[-195   41 -369  160 -115  254  434  -58 -115 -137   54   44  -19  136
  116  -64  -65   15  235 -131 -184  -86  237  -49 -104 -258 -138  209
  -81  -52  108 -274 -157 -188  187  514 -150 -130]
4
[  -3 -356 -381 -100   73  -36   11  110 -131  -13 -260   28 -264   35
  146 -198   96 -254  254   82  267 -146 -283  270   27  118  257  131
   58  -17   39  421  301  153  -45 -167 -400   70]
1
[-242 -212 -369  -75 -187  268  207  -89  101 -170    1  157  240 -249
  364 -226 -204  173   26   61 -172  -65  253   42 -158 -137  -67 -228
  -97  -38  112 -259  -21 -291 -187  299 -218  -16]
3
[  -8   16   22  224 -175 -227  -12  188  139   69  -41  224  181  446
 -130  210  -96   94 -393  826  451  196 -778 -267   22  179    8  -54
  177  150  119 -390  251 -141   62   10 -179    8]
6
[ 167  -75 -188  -10 -136  -34   28   31 -186  100 -103  -63 -135 -202
  -22  177   28  -57  145 -108 -255 -100 -172 -155   39  -98  -35  -69
 -107 -109   99   43   86   61  -96 -169 -210  -58]
9
[-137  133  174 -119  380 -175  295  112  215  -56 -137    5 -211  368
 -303  642 -408  -35 -383 -131  240  229 -358 -226  -19   19   59   -8
    6 -102 -261 -121  339  339 -514 -233 -257  293]
7
[  48 -123 -152  234  -32  432  146   17  -21  118  -13 -281 -149  -20
   89  160   40   -7  252  -22 -391  -61  -81 -453  -32 -287 -225  204
 -233  -12   44  189  -16  250   22   22  179  -19]
8
[-262  157  461 -204  298 -135   47  -47  117 -135   75    1  259  299
 -297  320 -347 -301 -153   94   41  102  -99 -279 -337   38   96 -283
  172 -111 -124  241  324  354 -595 -269  458  -62]
9
[ 153  -82  142  -12  -73  344  -15 -280  258  -21 -142 -138 -192  415
  106   25  168 -134  103  183   86  517    5 -635 -280 -135 -126  108
 -391  227  -47  205  -67  204  -25  466  543   28]
5
[  19  -25 -313  -55 -182  421  406 -153  -83 -159 -429 -256   34  224
   70  376  -91  -11  100 -344 -326 -161  279 -350  -24 -255 -102   37
 -203 -196  -29  164   36   38 -138  117 -263  -39]
0
[  59    3 -181 -108  -67  -26  159 -232  496  -43  113  191  219  -28
   48  -51 -281  307 -143 -137 -209  148  153   94 -348   83  -31 -136
 -190   33  -65 -116  -67   34 -113  215  238   18]
6
[ -56 -227  -43  173  173  411  160  -52 -111   86  -19 -170 -251 -282
  133  -31  239  197  -32 -469 -118   50 -245 -240   44 -325 -208  -85
 -260  -44  -42   56  -26  148  201  -16  -19  135]
4
[-352  270   25   98  -59  285 -270   58   76  197  478   23  135  282
  130  417 -168  -48 -299   51  246  339  124  -23 -190  370  -80 -319
  -53   94  183   95   42   60  -66 -156  399   22]
6
[ 199  -47 -531   58    0  255  363   17   60   56 -195  -40 -198  -20
  112  117   12  -37  433 -258 -207  293  -30  -46   12 -305  -84  186
 -337   36 -124  -38    7   99   71   -6 -350  -37]
8
[ -24   13  244   66  -56   -3 -411  173  130  166  285 -260   79  283
 -119 -280  158  210  -66  268  391  173 -191 -203 -194  392  -64  100
    2  108  297  162   -7  115 -180 -197    0  194]
6
[-401  228 -322 -372  -29  100  -52  148 -256  154  252  116  140 -154
  -85  338 -442 -259  142  142  135  171 -502 -328 -127  160  -95 -208
  -11 -217  561  168  393    7   -4   -3  284 -243]
2
[-163   44 -190 -348  146 -106  -96  -92  -88  200  -21 -150 -230  -75
  317 -197 -213  -85  310  355  -44  242  -94  308  128   25  177  110
  329  -53 -147  589  707  352 -363 -295 -325   47]
5
[ -41  -54 -156  -97  -12  451  185 -178  268  -22   -8 -148   45 -193
   18 -274  243  168  115   -8 -203   -3   48   -2 -264  -23  -22 -176
 -233  321   84  120   46  132  -37  249  150 -215]
7
[  76   38   99   97 -482   98 -586  164 -120  -93  278  210  160 -597
 -216  172 -167  296  265  127  163 -250  341  213   -5  455  161 -102
   19 -144  178   55  -42  267   94 -142  134 -298]
3
[  94  424 -229   57 -181  290  288  164  -52   98 -243   50  -53  267
  102  222  173  -42 -378  172  427  370 -515 -119  -39   70 -260  -41
   60  256  106 -156  188  -56  224 -126   57   56]
3
[-259  474  -11   88 -210  384   15  115  -95  285  400   57 -157   34
  -43    0   94   -6 -162 -440  350  111 -207   96  183   50 -172 -138
   69  -49 -141  -28  269  227  377 -648   60   19]
0
[  29 -128  -94  137   -7  203  266   -4  211   64   59   73  -36  -60
   32 -283   47    7  -83   54 -101   47 -227  -21  -78  -91  -89  -52
  -56  222 -108 -239  -81   12  178   86 -141  -69]
0
[ -47   53 -426  189 -402  231  -23  -67   14  151  -78 -114  228  650
  -21 -200  -18  212  -42  458  -26 -102  343   63  -49  273  154  130
  324  146  -75  332 -132 -311   -2  285   68    3]
0
[-115 -187 -277  -62  -83  567   91  -54   37   44   -9  -48  -36 -291
   20 -115  -44  425  179 -468 -289 -156  508   57  -68 -189  -12 -260
 -187   50 -237   82 -143  -37 -132  407  176  -44]
5
[ -62  -91 -418  -15  -54  214  368  -55  208  -71 -241   76  -52  -43
  122  297 -145  -56  307   29 -367  140 -135 -239 -184 -353  -30   81
  -61  -10 -245    0  115   64 -151    0 -254  -11]
8
[ 244  -90  -40  226  -80  131 -170  -78  288   -9  159 -146  138  500
  -58  -69   56  311  -38  -13 -211   34 -129  -62 -135  141   35   23
 -146 -114   30   51 -138  110 -208  -32  359   57]
6
[-411  -45  148   20 -115  471  -91 -126  133  118  699 -169  164  116
 -140  119 -232  252  230 -263 -260   75   63 -337 -136 -222 -163  -84
 -306 -256  148  -32  -21  249  -44  -20  131  -41]
4
[  31 -115   -4 -402 -197  320 -304 -216  142 -172 -489 -319   91   61
  -79  407 -189 -235 -123  317  273   90  298 -333 -259  408  233  -98
  144  -26  -36  631  319  362 -302 -332 -238  303]
1
[ 155  -99  238 -298  212 -321 -156  159  129 -474 -384 -195 -452   -8
   10  452  225 -469 -238   22  379 -118 -279 -198 -136   -8   88   -9
   38   72 -143 -192  367  144 -215 -373 -558   85]
8
[-332  261  485  -76  -23   20 -622   72   57  447  662   78  175 -335
 -185  346 -374  177  383 -467  -70  -98  341  -50  -54  262   62 -402
   74 -274  116  750    4  293  -64 -247  899 -364]
7
[  93   15 -252  195 -242  486  -59   13  -27  -21 -107    3  165 -384
 -172  449   59  235   25  -77 -167 -145  174  -43   66  -56   10 -227
 -129   49   80   91 -120   22  -21  -40  232 -134]
6
[  24   -9  -68   32   62  -45  140 -114  218  -12   73   82  123  -36
   33  -42  -67   43  237   88 -270   60 -151  -64 -143  -65   64 -217
  -77  -99  -51   17  -43   -5 -186  106  309 -181]
4
[-263 -116   -5  -87    5  211  205 -162  116 -121   76   53   97  119
  199  -50  -97  320  193 -393 -275  -87  190  100 -217 -193  -30 -191
  -82  -94 -134  -23    8  -95 -250  160 -192  -73]
9
[-409   52 -278 -216   47  359  553 -194  111  -27  -16   90  145  228
  208  117 -491  -97  273 -112 -215  231  -50 -231 -281 -232 -152  -42
 -336  -77  -37   -5  306  190 -335   42 -220  -45]
7
[-308 -120  -14   45 -323  356  -75 -130   11  -16  427  230  203 -726
  -83  149 -306  450   27 -321   -3 -194   69 -113 -166  -83  -95 -424
 -357  -89  110  118  -68   81  204  132  126 -311]
4
[-313  101 -394  -62 -206  582  281  -98   32   -1    5  -29   78  137
   97  362 -297  120   76 -274 -131  157   77 -349 -198 -270 -154  -33
 -299 -114   70   96   69   85  -42  168  -37   16]
8
[-228  271  -48 -248 -390  522 -107  160 -171 -298  -80  -91  -23 -158
  276  286  -37 -138 -314  -38  526  -70  187 -297   43   37 -240 -138
 -463   51  306 -193 -129 -305   -9 -240 -222  -10]
8
[  24   41 -697 -155 -472  452  235 -154 -111 -342 -389 -186 -113  358
  234  122 -381 -382  175  142  -99 -193  507 -262 -223  -76  100  273
 -138 -251   69  178  174  144  -43    3 -305 -122]
7
[-648  315   43 -609  -97   55   52  -16 -395 -203  -58 -153 -277  411
  345  256 -290 -666  -13  174  238  -19  205 -137   14   51   41  254
  -72 -256  205   35  498  246  -84 -268 -614   -9]
2
[ 195  -13 -402  -13   -6   51  -72  480   38 -143 -443  -42  120   99
 -229  -65   -3 -504 -296  339  428 -199  -97  -17  -45  148  213  299
    4  129  535 -303 -114   19   76 -352 -450  140]
4
[ 154    5 -165   20 -125  117   32 -165  -11 -104 -118 -189   -1  -62
  -55   13   44 -106    0  -95 -162 -247  295  -63  -30 -116    0   61
 -169   14  -57  132  -20  135   28  -10   60   41]
6
[ -69   21 -258   65  119 -298  474  290 -425  329  -26 -132 -110  217
  -89   69  -42  303  133 -242 -159 -147  -44  -34 -120 -199 -141    5
  159 -171 -536  231  155   -1  356 -129  172  -32]
8
[-129 -108 -247   15   26  212  264  -12  -36   12  -11  -43  -26  -38
  133  104  -67  -83   76 -124 -180  139   50 -105  -42 -173  -99   54
 -160   -5  -77    5  -13   68  149  170 -204   21]
2
[ 125 -182 -210 -351   22 -122  139   66 -183 -175 -181  -28 -170 -290
  -87   14  -69  -53  147 -251 -178 -212  122 -185 -363 -343  -66   45
 -280  -35 -183 -161  -53    0  321   24   41  -54]
8
[ 117 -186 -245  -12  -26  416  182   -9  245 -207 -147  -39 -260  188
  196  -17  126   11   36  -72 -195  134 -321 -220 -108 -371 -126  164
 -330  148 -149 -288  -50   -2  -67  173 -129   34]
4
[  96  329 -170 -129 -211  189  130   84 -106  -97  156 -100 -312  732
   70 -409 -215 -463  -57  532 -112  132 -149 -108  -79  -96   21  666
 -106  335  143 -292  -58   38  202   39 -205    3]
7
[-166  -76 -203   -2  -59  -39   73   -5 -123 -106  226    9  -97 -264
   -5  -47  -33  -43  215  -76 -125 -241   86   74   60 -295  -64   46
   -3  -74 -119  -99  122  -69   55  185 -130 -149]
2
[  82 -158   16 -100  -79  -46    8 -158  143 -165   37  -69   90  229
  -53   81 -192  -89   63  312 -371   20   61 -160 -130 -215  120  -14
   40   25 -256   30  -48  -47 -136  326   37  -73]
2
[-153 -203 -343   72  -95  208   47  180  -33   94   88   70  -81 -553
  115  -41   53  384  200 -318 -324 -232  204   41  -51 -173   48 -152
 -192   72 -137   67 -131  -50   80   24 -110   54]
6
[-234  -26  -40 -382  153  314  325  121  261   15 -294  -91 -237    6
   88  358  -86  -67   -9   23  174  185 -379 -398 -156  165  -58  -33
 -221  -85   88  325  306  362 -490 -441   24  155]
0
[  33   97 -194   78  233  161  177  -32  127 -173 -333   -2 -140 -275
   87   55  165   17   52 -122 -114  -67  192  204   67 -143    8  -47
   20   82 -285 -354  -87  -52 -110  198 -119    8]
0
[-134  -60   50 -211  242 -723 -204   77  334  -80  150 -184  174  410
    7 -619 -269 -185 -354  483  362   41 -427 -265    4  351  139  129
   -3 -229  439   54  432   30 -646    0 -120    3]
1
[ -52  243  116  262 -377  -80 -467  -42  -39  373  148 -154 -220  332
  107  195  198   16   97 -129   41  -65  131 -252 -193  162  -56   87
  213   -1 -197  472  160  271  386 -188   92  -60]
9
[-172 -266 -238   98  -92  307   65   47   62  -39   16  -58  -70 -313
   18   19   40  253  127 -154 -152 -198  234  -56 -103 -212  -10  -76
 -204   27 -107    0  -22  113  -86  296 -160  -66]
2
[-482  -48   17   35   45  306  203  157  -32  136  151   37  132  331
  261  247 -456  209  172  197   82   66 -675 -388 -204  165 -210  -92
   85 -283  389  428  228   12 -512   13   97  -45]
2
[  18  100 -215   59  -35  537  189   -3  256  -61   28  172 -143 -561
   92  128    3  276  149  -84 -333   -3   54  176  -58  -81   13 -117
  -43  313 -185  -64 -164   33   -2   82  165   53]
6
[ -40   -2 -493   74 -201  578  154  -51   22 -187 -142   12   17 -342
  184  -63   62  220  285 -124 -263 -203  203   59 -119 -197 -146  -52
 -250   -6   13 -294 -172 -142  -68  155  -54 -213]
5
[-189  196 -242  -83 -437   55  114  -17  -68 -284  121  233  190  131
 -145  173 -167  126 -316 -106  233 -234  456  224 -233  183  160 -230
  108  -28  192 -215   12 -231   26  302  -30 -136]
7
[-199  210 -416 -338 -426  344 -217  -56  -62 -307 -252   92  175 -187
 -317  629 -506  -91 -196 -106  249 -215  479  -18  -84   93  204 -105
   25 -409  133   68  221  199 -351 -282  -73  -84]
4
[  67   75 -145   68  -52  528  213  -91   93 -186  -11 -175 -166 -177
  -77  191   60  170  213 -198 -270   51   73 -182  -14 -292 -109   50
 -179    1 -103   -6  -44  147 -244  139   96  -25]
2
[-428  -32 -251  -71 -102  266 -117  194 -134   80  324  133   79  254
  247 -290 -266   74   15  197   88 -132 -244  201 -162  165   58  -71
  300 -112  428   54  179 -143 -233  -46  -16   41]
3
[-790   42  -16 -310   -6  243 -149   99 -346  107   78   83   96 -332
   81  353 -494  527  253 -575   -7 -118  698  -58 -257  156  -67 -205
 -137 -198  -20  505  102   63 -431  437   77 -193]
7
[ 219   23  439 -135 -198  329 -394 -244  115  -15 -297 -251 -157  300
  -57  568   70 -357  213  367  192   47 -272 -409 -137   94  157  -40
 -165   43   77  467   88  477 -112 -394  -69  179]
8
[ -44  365 -187 -297 -105  464   43 -108  169   -7 -523 -228 -323  492
  -33  214  116 -249 -279  -18  433  182  450   13  270   39   62  314
  227   52 -102  -11  214   63   92 -156 -171  185]
7
[-441  170   13 -284   40   27 -150   88 -409 -115 -260 -153   47  104
  100  258 -168  -91 -420 -145  397 -251  110  -13 -137  264  -68 -118
   34 -131   36  153  424  123 -317 -327 -280  155]
1
[-193 -113 -262   70   99  295  394  -39   67  -98  308   66 -229   75
  322   -8 -270 -264   75   -7 -434  251 -193 -230 -178 -380 -137  124
 -295  184  -98 -191   58  123  -32  311 -102   29]
4
[  -4 -257 -175 -133   99  235  338 -163  163 -245 -337 -329 -248  -67
  201  -91  154 -190  208 -147 -336 -185  103 -381 -105 -493    8   67
 -290  -44   69   69   12  115 -229  271 -346   11]
3
[ 101 -168 -193  -18   98  448  489  -11  265 -197 -256  -63 -272 -146
  -73  165   54  103   25 -170 -174   10 -261 -271 -108 -268   -4  -48
 -270  105 -130  -41 -103  109 -184  114  -59   77]
8
[-183  370  192 -170  176 -222 -236  107  122  216  260 -154 -461  -69
  199   35  -45 -298  -53  567   26  494 -368 -136  234  229   82  254
  404   93  -65  295  496  350 -225 -407  -68  135]
9
[-491  -44   42 -115  136  -61 -333 -125  208  220  235   70  308 -228
   71  -31 -484  169  -93   10  103  122    2  -20  -42  348  169 -477
  137 -499  229  239  415  330 -712  -95  115  138]
8
[  57  -32  -12 -183  -48  188  174 -229  213 -289 -424 -180 -202  -96
   50  121    8   81  303  -66 -252 -226  332 -158   72 -363   44  207
  -65 -211 -256   69  -19  105 -278  149 -123  -63]
5
[ -70 -276  293   -5  -49 -201 -601 -211   58 -231  180  177  154 -245
  311    2 -299  -85 -197  157  -45  -63  191  225   25  379  125  -40
  176  -12   -2  298  203  184 -333  392   42   75]
5
[ 224   45 -106  170  112  398  -51  190  113 -102 -182 -253 -485   76
    2 -227  596 -398   70  643 -146  -60 -320   82  389  -72  239  401
  173  354 -145  -19 -147  111   85 -195   95   31]
9
[  64 -121 -264  -54  -71   70  252 -113   49 -236 -221 -121   78 -163
    3  -39  121  -56   50 -122  -93 -173  116 -248 -254 -387 -138  -30
 -296   63   -3 -247  -81  -94  256  279 -223  -89]
3
[  74   43 -283  302 -329 -156 -495  396 -357  361   52   85  134  231
 -266  726 -172 -432  224 -212  -28 -192  530 -146   64  122  100  110
    6 -356    6   55 -223  157  437 -312  215  -48]
9
[ -72  -85 -232   72  -91  202   92   29  -71   13  121   -3  -30 -123
  102   88 -131  190  -19  -91 -272   -5  187   28  -86 -160  -83   47
 -115  -14 -166 -101 -128   38  180  134  -38   10]
5
[-108  143 -264   87  276  248  397 -127  140   93  -33 -142 -309 -118
   56  -79  169   29  187  -38 -226  317 -214    6   91 -371 -109  180
   -7   65 -291  -84  213  258 -156  -98 -151  123]
5
[-223   23  291 -188  101  384  447 -213  221 -271  -50    8 -116  454
  152  198 -227 -120 -509  115  452  297 -206 -379 -353  259 -221   53
 -162   73  -56  -97  -31  139  222  106  157  410]
7
[ 329 -221 -219 -264 -250   16 -411   39  325 -224 -662 -120   94  -36
 -208  -58    7  -88 -260  324  183 -157  630  -67   27  298  299  174
  186  -87  -58  -64 -276 -132 -245  -39 -152  225]
9
